Below are the code and all the weights of a small trained network. Each question names an input and a target symbol and asks about switching units off, where a switched-off unit gives its printed mean instead of its output.

import numpy as np


def w(rows, s, z=0):
    codes = np.array(rows[::2]) - 128.0
    scale = np.full(codes.shape[1], s)
    scale[-1] = z or s
    return codes * scale


def f(y):
    return np.maximum(y, 0)


def softmax(a):
    e = np.exp(a - a.max(-1, keepdims=True))
    return e / e.sum(-1, keepdims=True)


def log_softmax(a):
    a = a - a.max(-1, keepdims=True)
    return a - np.log(np.exp(a).sum(-1, keepdims=True))


def net(x, mask):
    ids = ['αβγδεζηλμξπστψ'.index(c) for c in x.split()]
    T = len(ids)
    res = E[ids] + P[:T]
    u = 0
    for l in range(2):
        q, k, v = (res @ M[l].T for M in (Q, K, V))
        z = softmax(np.where(np.tri(T) > 0, q @ k.T / 2**0.5, -1e9)) @ v
        res = res + np.where(mask[u], z, O[l][:, -1]) @ O[l][:, :-1]
        u += 1
        y = f(res @ A[l][:, :-1].T + A[l][:, -1])
        res = res + np.where(mask[u : u + 16], y, B[l][:, -1]) @ B[l][:, :-1]
        u += 16
    return log_softmax(res[-1] @ U[:, :-1].T + U[:, -1])


Q, K, V, O, A, B = {}, {}, {}, {}, {}, {}
E = w([
[183,133,138,173,109,108,129,160,86,211,100,181],'α',
[136,147,124,221,99,152,171,166,114,135,136,115],'β',
[158,94,126,86,12,173,139,125,66,153,102,121],'γ',
[126,120,119,197,149,102,150,120,79,204,120,139],'δ',
[177,158,132,139,131,109,142,167,129,99,93,216],'ε',
[159,128,125,149,178,46,175,132,123,151,88,219],'ζ',
[98,104,169,35,108,95,207,139,186,54,143,143],'η',
[123,73,145,134,178,119,161,154,169,48,110,177],'λ',
[40,130,112,117,84,149,188,92,113,78,129,83],'μ',
[151,197,136,125,76,111,193,78,142,60,105,166],'ξ',
[147,202,131,71,148,68,120,93,113,215,157,148],'π',
[58,181,90,73,142,101,172,132,122,126,254,108],'σ',
[85,119,83,174,187,179,143,141,148,35,147,157],'τ',
[54,90,78,116,241,121,95,119,106,87,157,203],'ψ',
],0.016)
P = w([
[136,106,220,150,110,118,165,193,2,121,113,117],'0',
[145,123,96,127,102,72,79,176,129,105,109,77],'1',
[59,130,198,169,82,102,106,139,139,150,120,173],'2',
[126,142,163,111,153,162,164,140,54,120,131,141],'3',
[161,131,83,121,117,100,82,121,158,119,127,87],'4',
[70,126,168,149,94,138,107,97,163,156,131,189],'5',
[131,153,140,88,167,198,176,113,94,129,146,153],'6',
[166,138,62,110,135,137,81,75,188,126,144,95],'7',
[64,131,150,132,118,180,110,59,200,164,140,193],'8',
[127,172,122,75,199,228,189,76,134,142,156,156],'9',
],0.018)
Q[0] = w([
[46,114,248,167,93,178,167,87,120,154,160,244],'0.h0',
[114,95,65,167,60,55,34,116,229,139,123,121],'0.h0',
],0.013)
K[0] = w([
[119,169,110,32,73,170,148,7,176,146,159,117],'0.h0',
[133,107,242,121,55,80,157,209,21,117,108,73],'0.h0',
],0.013)
V[0] = w([
[103,164,106,170,44,201,147,137,109,150,110,58],'0.h0',
[218,142,120,146,87,162,124,142,129,130,1,203],'0.h0',
],0.0091)
O[0] = w([
[145,128,11,136,40,198,215,170,122,161,46,186,244],'0.h0',
[109,210,142,135,163,181,89,135,151,126,1,84,253],'0.h0',
],0.0092,0.0037)
A[0] = w([
[150,86,170,49,95,197,67,124,79,144,119,119,140],'0.n0',
[87,110,64,83,141,109,137,96,48,192,141,60,173],'0.n1',
[115,149,79,177,137,177,133,160,102,117,107,174,171],'0.n2',
[120,144,161,98,175,157,160,152,145,87,92,88,156],'0.n3',
[175,141,209,134,211,218,142,144,98,135,67,109,148],'0.n4',
[125,118,108,128,155,118,78,165,186,45,112,152,254],'0.n5',
[178,195,75,72,182,149,39,160,115,139,54,31,211],'0.n6',
[185,188,75,153,173,97,127,150,172,146,147,76,138],'0.n7',
[66,134,28,131,52,116,127,137,153,125,106,183,192],'0.n8',
[188,89,96,129,113,4,18,93,186,86,228,41,161],'0.n9',
[131,124,119,136,189,153,199,151,49,101,175,189,127],'0.n10',
[155,137,138,52,180,134,221,127,122,62,99,143,145],'0.n11',
[72,143,185,189,145,123,3,155,124,189,141,177,66],'0.n12',
[89,253,55,75,140,124,85,120,92,74,179,172,169],'0.n13',
[53,100,106,195,55,101,123,174,203,156,200,225,92],'0.n14',
[67,127,49,100,152,161,116,89,141,121,116,149,210],'0.n15',
],0.0065,0.0053)
B[0] = w([
[97,192,183,137,159,36,125,105,136,156,123,110,138],'0.n0',
[192,172,132,114,117,113,171,145,160,119,145,242,161],'0.n1',
[50,121,124,113,107,167,182,151,159,144,113,134,226],'0.n2',
[78,151,128,120,116,110,75,86,100,99,131,163,186],'0.n3',
[49,156,167,102,113,126,34,149,129,180,141,86,212],'0.n4',
[106,147,62,196,109,152,206,105,107,190,146,121,188],'0.n5',
[73,115,57,78,129,61,196,72,70,118,157,130,221],'0.n6',
[84,60,71,103,111,154,126,140,104,81,131,137,157],'0.n7',
[195,86,194,96,192,133,118,127,136,97,66,175,247],'0.n8',
[138,4,140,123,88,195,48,109,108,139,2,118,158],'0.n9',
[111,173,81,125,81,149,81,136,55,145,227,88,197],'0.n10',
[124,142,128,115,99,159,139,82,97,87,171,105,207],'0.n11',
[72,174,107,154,175,67,199,140,189,115,93,210,150],'0.n12',
[148,77,183,157,143,108,127,125,159,202,123,95,205],'0.n13',
[51,52,185,113,209,157,134,44,65,134,99,104,188],'0.n14',
[214,155,100,143,97,136,106,125,157,165,91,123,213],'0.n15',
],0.0072,0.011)
Q[1] = w([
[204,75,2,147,85,51,99,121,163,95,104,68],'1.h0',
[156,173,146,90,136,122,104,155,75,145,219,78],'1.h0',
],0.0085)
K[1] = w([
[98,123,138,194,127,89,131,254,18,91,90,132],'1.h0',
[115,117,56,141,204,179,85,127,164,136,157,143],'1.h0',
],0.0084)
V[1] = w([
[154,145,202,23,89,48,142,76,146,71,96,148],'1.h0',
[162,128,143,66,151,44,123,151,118,254,119,143],'1.h0',
],0.0068)
O[1] = w([
[96,85,122,98,97,72,170,84,232,170,174,131,255],'1.h0',
[139,86,91,45,102,150,29,110,128,126,158,251,18],'1.h0',
],0.013,0.0041)
A[1] = w([
[156,77,93,73,95,121,115,152,109,168,182,74,255],'1.n0',
[140,223,165,100,157,149,187,162,56,142,188,114,171],'1.n1',
[197,48,199,193,252,100,60,124,88,60,154,121,48],'1.n2',
[168,89,127,119,122,129,205,141,133,172,145,140,133],'1.n3',
[199,126,2,61,93,80,81,140,106,81,182,151,101],'1.n4',
[72,139,195,111,155,90,50,89,116,117,193,131,134],'1.n5',
[126,105,214,150,161,116,63,136,160,102,202,187,142],'1.n6',
[103,155,134,134,158,69,186,76,132,122,239,115,83],'1.n7',
[137,173,184,142,203,74,88,156,109,87,232,67,69],'1.n8',
[122,151,139,155,163,136,168,125,162,109,99,122,79],'1.n9',
[83,62,161,150,113,70,139,89,214,128,122,133,160],'1.n10',
[89,128,181,131,135,132,71,128,192,127,43,182,90],'1.n11',
[150,160,75,137,101,81,175,192,168,123,89,28,84],'1.n12',
[112,210,124,136,162,108,109,156,207,128,51,142,78],'1.n13',
[75,140,152,148,122,49,118,104,194,169,197,100,143],'1.n14',
[86,149,130,85,92,175,67,98,45,78,164,168,79],'1.n15',
],0.0087,0.0076)
B[1] = w([
[167,149,133,196,71,113,180,105,106,108,113,173,165],'1.n0',
[112,113,86,168,99,82,96,117,173,91,141,145,214],'1.n1',
[114,150,167,108,64,140,35,79,191,75,121,162,150],'1.n2',
[78,77,143,100,154,136,100,190,202,64,122,106,178],'1.n3',
[69,128,199,154,144,171,149,156,134,64,159,39,166],'1.n4',
[151,113,92,162,143,82,89,172,223,98,110,100,172],'1.n5',
[149,173,107,67,125,114,182,133,2,98,75,91,154],'1.n6',
[123,113,110,122,88,156,70,177,57,150,75,83,194],'1.n7',
[175,45,131,48,153,126,219,70,106,180,46,144,150],'1.n8',
[147,123,172,102,62,126,126,135,143,161,145,173,178],'1.n9',
[157,178,107,156,165,165,102,129,87,161,185,145,254],'1.n10',
[116,71,85,168,112,97,121,163,105,167,175,65,188],'1.n11',
[166,159,125,66,158,88,85,124,147,163,172,87,193],'1.n12',
[184,94,99,125,84,135,123,130,94,56,158,157,182],'1.n13',
[122,173,169,85,152,167,146,153,134,85,89,187,222],'1.n14',
[150,130,159,113,180,131,146,120,164,197,177,128,191],'1.n15',
],0.0097,0.02)
U = w([
[139,68,112,133,81,128,111,143,79,105,208,62,34],'α',
[165,66,180,148,133,117,177,176,201,134,50,87,191],'β',
[145,31,99,117,59,156,35,168,137,177,126,68,24],'γ',
[131,99,79,202,144,67,176,32,48,135,121,93,254],'δ',
[112,71,39,109,80,119,154,152,148,2,159,161,65],'ε',
[197,104,70,101,94,159,148,161,60,64,83,167,55],'ζ',
[154,155,182,128,209,202,140,164,77,65,120,106,115],'η',
[191,127,128,219,124,132,66,183,138,119,98,39,95],'λ',
[39,49,180,49,151,135,189,76,104,188,154,128,112],'μ',
[207,160,161,190,113,137,145,142,160,156,191,206,206],'ξ',
[172,124,46,42,167,115,138,129,113,159,152,108,96],'π',
[144,76,147,67,122,128,100,93,105,75,136,177,126],'σ',
[19,173,119,113,84,128,106,78,111,84,92,156,183],'τ',
[100,112,115,164,176,91,72,136,215,79,168,118,102],'ψ',
],0.0062,0.006)

Each question gives the input, a string of symbols that net reads in full, and the target symbol t.
The units are the heads (2 rows each of Q, K, V and O) and the neurons (one row each of A and B). Each row of codes is followed by its name. A weight is (code - 128) times the scale printed after its matrix; where a second scale follows, it is the last column's (O, A, B and U).
mask holds one flag per unit, layer by layer, with each layer's heads first. A switched-off unit (its flag False) gives its mean, the last column of its rows in O or B, instead of its output. The means were averaged over made-up inputs and are rounded, as every weight is.
A unit's drop is (log p(t) with every unit on - log p(t) with that unit switched off) / (log p(t) with every unit on - log p(t) with every unit switched off).
The circuit of an input: a set's keep is (log p(t) with only the set's units on - log p(t) with every unit switched off) / (log p(t) with every unit on - log p(t) with every unit switched off). Starting from the 12 units with the biggest drops (on a tie, the unit counted first), units are removed one at a time, each time the one whose removal leaves the highest keep (on an exact tie, the one counted first), for as long as the keep stays at least 0.8.
circuit, biggest first: the units of the circuit, biggest drop first
most important unit: the unit with the biggest drop
top k neurons: the k neurons with the biggest drops, biggest first
k most important neurons of layer l: the k neurons of layer l with the biggest drops, biggest first
drop when u is switched off: that unit's drop, to one decimal
input δ ζ μ λ δ τ μ ψ γ, target γ: top 2 neurons => 1.n11; 0.n8
input δ τ μ ξ ξ τ α, target δ: 2 most important neurons of layer 0 => 0.n8; 0.n10
input δ μ η ε μ ζ, target μ: circuit, biggest first => 0.h0; 0.n14
input β μ ζ ξ ζ, target ζ: circuit, biggest first => 1.h0; 0.h0
input β δ ε, target ε: most important unit => 1.n13
input δ ζ ξ δ π η, target η: circuit, biggest first => 1.n14; 1.n10; 1.n6; 0.h0
input α ξ π ξ, target η: top 3 neurons => 1.n4; 1.n6; 1.n15
input τ μ μ ε ψ ξ δ ξ τ ε, target δ: 2 most important neurons of layer 1 => 1.n8; 1.n1
input π τ ξ ξ ξ ξ τ μ δ β, target ε: circuit, biggest first => 0.h0; 1.n3
input τ λ τ δ λ, target λ: circuit, biggest first => 1.h0; 1.n14
input ψ η ζ ξ ξ, target γ: circuit, biggest first => 0.n9; 0.h0
input ζ δ λ β μ ξ ξ δ γ, target γ: top 2 neurons => 1.n11; 1.n14
input δ μ μ ξ ξ δ, target ξ: 2 most important neurons of layer 0 => 0.n12; 0.n6
input η μ π σ σ, target ξ: most important unit => 0.n9
input τ μ ξ ε ξ δ δ ξ σ ζ, target α: top 2 neurons => 0.n10; 1.n4
input β η π α, target η: top 3 neurons => 1.n6; 1.n4; 1.n14
input τ π ξ, target ξ: 3 most important neurons of layer 0 => 0.n7; 0.n6; 0.n10
input ξ ξ ξ η ζ, target π: top 2 neurons => 1.n12; 0.n6
input ξ ξ ξ η μ ε ξ τ λ β, target δ: top 2 neurons => 1.n8; 1.n1
input τ δ β π, target η: most important unit => 1.n4
input τ δ δ μ, target ε: top 2 neurons => 1.n1; 1.n3
input ξ δ ξ, target ξ: top 2 neurons => 1.n10; 0.n6
input ψ ξ δ, target ξ: top 2 neurons => 1.n10; 0.n12
input ξ ξ τ δ ξ α τ τ, target π: drop when 0.h0 is switched off => 0.2
input ξ μ ζ ζ ζ ξ ξ μ ξ σ, target α: drop when 1.n4 is switched off => 0.3
input ξ ξ ξ η δ, target π: drop when 0.n6 is switched off => 0.1
input ξ μ μ η μ, target π: most important unit => 1.n12
input ξ τ τ α ξ, target π: drop when 0.n10 is switched off => 0.0
